Below are the code and all the weights of a small trained network. Each question names an input and a class and asks about switching units off, where a switched-off unit gives its printed mean instead of its output.

import numpy as np


def w(rows, s, z=0):
    codes = np.array(rows[::2]) - 128.0
    scale = np.full(codes.shape[1], s)
    scale[-1] = z or s
    return codes * scale


def f(y):
    return np.maximum(y, 0)


def log_softmax(a):
    a = a - a.max(-1, keepdims=True)
    return a - np.log(np.exp(a).sum(-1, keepdims=True))


def net(x, mask):
    res = np.array(x, float).reshape(1, 6) / 4 @ E
    y = f(res @ A[0][:, :-1].T + A[0][:, -1])
    res = res + np.where(mask, y, B[0][:, -1]) @ B[0][:, :-1]
    return log_softmax(res[-1] @ U[:, :-1].T + U[:, -1])


A, B = {}, {}
E = w([
[80,196,173,115,245,31,236,81,101,123],'x0',
[5,177,99,118,177,107,85,39,216,74],'x1',
[102,95,105,44,79,100,163,178,108,216],'x2',
[35,100,177,98,68,161,165,116,172,171],'x3',
[131,156,131,50,126,106,93,162,158,146],'x4',
[145,124,151,91,146,247,180,186,254,166],'x5',
],0.0091)
A[0] = w([
[166,114,125,135,103,128,225,153,103,169,95],'neuron 0',
[154,122,115,202,145,152,84,96,142,84,65],'neuron 1',
[66,137,165,90,154,54,175,91,165,121,200],'neuron 2',
[216,124,100,114,193,145,154,175,107,154,215],'neuron 3',
[130,103,99,87,55,189,63,150,187,157,136],'neuron 4',
[151,115,105,207,151,177,107,117,135,100,253],'neuron 5',
[128,112,73,135,115,1,79,102,26,118,99],'neuron 6',
],0.017,0.0016)
B[0] = w([
[153,86,172,95,114,119,181,133,61,158,184],'neuron 0',
[130,140,150,156,98,127,137,91,144,72,189],'neuron 1',
[100,136,149,141,251,167,116,133,165,138,209],'neuron 2',
[179,125,134,84,103,71,179,148,174,129,190],'neuron 3',
[123,129,58,122,64,162,98,151,171,137,230],'neuron 4',
[141,134,184,156,96,143,113,109,124,94,186],'neuron 5',
[124,141,48,127,116,56,102,128,58,130,254],'neuron 6',
],0.016,0.026)
U = w([
[107,187,144,134,242,103,111,118,211,117,210],'0',
[219,101,167,70,130,76,194,166,144,150,19],'1',
[74,65,172,94,152,184,144,138,80,222,62],'2',
[140,104,71,90,60,199,84,178,219,161,255],'3',
[150,170,58,140,149,2,83,110,79,106,72],'4',
[178,167,179,212,95,124,109,52,153,21,108],'5',
],0.0075,0.0022)

Each question gives the input, the list of numbers given to net, and the class t.
The units are the neurons (one row each of A and B). Each row of codes is followed by its name. A weight is (code - 128) times the scale printed after its matrix; where a second scale follows, it is the last column's (A, B and U).
mask holds one flag per neuron, in row order. A switched-off neuron (its flag False) gives its mean, the last column of its row in B, instead of its output. The means were averaged over made-up inputs and are rounded, as every weight is.
A unit's drop is (log p(t) with every unit on - log p(t) with that unit switched off) / (log p(t) with every unit on - log p(t) with every unit switched off).
The circuit of an input: a set's keep is (log p(t) with only the set's units on - log p(t) with every unit switched off) / (log p(t) with every unit on - log p(t) with every unit switched off). Starting from all 7 units, units are removed one at a time, each time the one whose removal leaves the highest keep (on an exact tie, the one counted first), for as long as the keep stays at least 0.8.
units of the circuit, in order: the units of the circuit, biggest drop first
most important unit: the unit with the biggest drop
top k neurons: the k neurons with the biggest drops, biggest first
drop of u: that unit's drop, to one decimal
input [2,0,-2,0,4,4], class 0: units of the circuit, in order -> (neuron 4; neuron 6)
input [7,1,8,-1,-7,5], class 2: units of the circuit, in order -> (neuron 0; neuron 2)
input [-5,-8,-4,2,-8,-3], class 5: most important unit -> neuron 5
input [4,-1,8,0,0,0], class 1: top 2 neurons -> (neuron 0; neuron 4)
input [-3,-4,8,1,-6,4], class 1: top 3 neurons -> (neuron 0; neuron 3; neuron 2)
input [-7,4,-6,8,1,-6], class 5: top 2 neurons -> (neuron 1; neuron 5)
input [6,-2,-2,-2,3,0], class 0: units of the circuit, in order -> (neuron 2; neuron 6)
input [-4,-4,-8,-2,3,-5], class 5: top 2 neurons -> (neuron 1; neuron 5)
input [-8,-5,-8,-7,0,8], class 5: top 2 neurons -> (neuron 5; neuron 1)
input [-2,6,-4,-8,8,6], class 5: top 2 neurons -> (neuron 1; neuron 5)
input [5,-3,8,-8,8,2], class 1: drop of neuron 2 -> 0.0
input [5,-8,-5,4,1,-3], class 1: drop of neuron 0 -> 0.2
input [-7,-5,-8,-2,-3,6], class 5: drop of neuron 1 -> 1.3
input [7,8,-2,1,-4,-3], class 0: units of the circuit, in order -> (neuron 2)
